Each row has a name. Each question is about the rows just above it.

gos: -6.80 +7.27 +2.32 +6.29 -2.66 +7.28 +7.16 -3.57
kob: -7.94 +3.20 +2.34 +6.97 -0.46 +4.81 +9.33 +3.28
zupud: -7.73 +3.52 +3.28 +7.28 -1.55 +2.34 +7.90 -2.28
Which value is in both zupud and gos?
+7.28
Shared by gos and zupud:
+7.28
Whose row is -7.94 +3.20 +2.34 +6.97 -0.46 +4.81 +9.33 +3.28?
kob

tima: +2.94 +6.31 +0.15 -2.02 +6.80 +7.56 -2.39
zoleg: +3.69 -3.47 +5.09 -8.00 +0.15 +1.92 -5.03
dig: -2.39 -1.35 +5.09 -8.00 +0.15 +1.92 -5.03
zive: -3.36 +5.44 -1.04 +7.85 +6.32 +6.31 -0.62
Which value is in both tima and zive?
+6.31
The one value in tima and zoleg:
+0.15

fenem: -4.14 +5.47 -5.90 +0.83
Visem: +5.46 +4.21 +5.36 +2.66
bepez: -4.65 +3.72 +0.03 -5.90
Daka: -5.89 +6.23 -5.12 +0.20
Zok: +1.90 +4.41 -4.84 +5.47
dep: +4.76 -6.27 -5.18 +1.89
zudu: +1.89 -4.86 +6.89 +1.38
rituk: -5.84 +5.69 +4.96 +2.55
Whose row is +1.89 -4.86 +6.89 +1.38?
zudu
Shared by bepez and fenem:
-5.90
The one value in dep and zudu:
+1.89
Which value is in both fenem and Zok?
+5.47
Whose row is -5.84 +5.69 +4.96 +2.55?
rituk

pupo: -0.26 -5.18 +4.47 +0.63 -5.48 -6.49 -2.11 -1.42 +6.54 -0.99 -0.49 +3.02 -6.15 +3.94 -0.22 +1.54 +1.58 +3.22 +0.01 -3.76 -2.03
lalo: +3.43 +3.02 +3.61 +5.81 -4.06 -0.18 +5.05 -4.04 -2.56 +4.19 -1.84 -4.50 -6.11 -2.43 +4.38 -6.83 +6.81 -0.64 -5.28 +2.26 +0.23
Pur: -0.04 -2.32 +3.01 -1.59 +1.58 -3.06 -2.71 +3.35 +5.36 -0.35 +3.94 +3.34 +4.40 -2.27 -2.72 -1.63 +3.07 -5.13 +3.02 +2.73 -0.61
suzek: -0.04 +3.95 -4.58 -1.59 +3.60 -3.06 -4.46 +3.35 +5.36 -0.35 +3.94 +3.34 +4.40 -2.27 +3.01 -1.63 +3.07 -5.13 -1.02 +2.73 -0.61
Shared by suzek and pupo:
+3.94
The one value in lalo and pupo:
+3.02
Shared by lalo and Pur:
+3.02
The one value in pupo and suzek:
+3.94
Whose row is -0.04 -2.32 +3.01 -1.59 +1.58 -3.06 -2.71 +3.35 +5.36 -0.35 +3.94 +3.34 +4.40 -2.27 -2.72 -1.63 +3.07 -5.13 +3.02 +2.73 -0.61?
Pur

gonu: -4.78 -4.77 -1.02 -5.36
Lesat: -6.97 -4.78 -1.02 -3.23
sovaz: -0.85 -1.41 +1.43 +3.56
Lovo: -0.85 -1.41 -5.23 -6.30
nezer: +3.67 +1.86 -3.96 +6.56
Famod: +4.90 +4.84 -4.48 +7.44
Whose row is +4.90 +4.84 -4.48 +7.44?
Famod
Whose row is -6.97 -4.78 -1.02 -3.23?
Lesat

riru: +7.55 +1.81 -1.94 +4.57 +3.91 -1.10 +7.28
kad: -2.01 +5.68 +5.07 +0.20 +0.64 -3.68 -0.08
pumek: -2.18 +5.28 +5.61 +1.37 -5.33 -4.91 -0.42
dofo: +3.26 -1.07 +0.64 +8.32 +0.95 -5.25 +1.72
Sil: -2.64 -2.63 -3.72 -0.69 +6.27 +0.63 -2.88
losa: +1.37 +0.81 -2.89 -5.66 +1.43 +5.35 +0.68
zub: -2.63 -0.13 -2.88 +4.18 +1.36 -0.77 +6.33
The one value in dofo and kad:
+0.64
The row with +1.37 +0.81 -2.89 -5.66 +1.43 +5.35 +0.68 is
losa
Which row holds -2.18 +5.28 +5.61 +1.37 -5.33 -4.91 -0.42?
pumek
+7.55 +1.81 -1.94 +4.57 +3.91 -1.10 +7.28 is in which row?
riru
Which value is in both pumek and losa?
+1.37

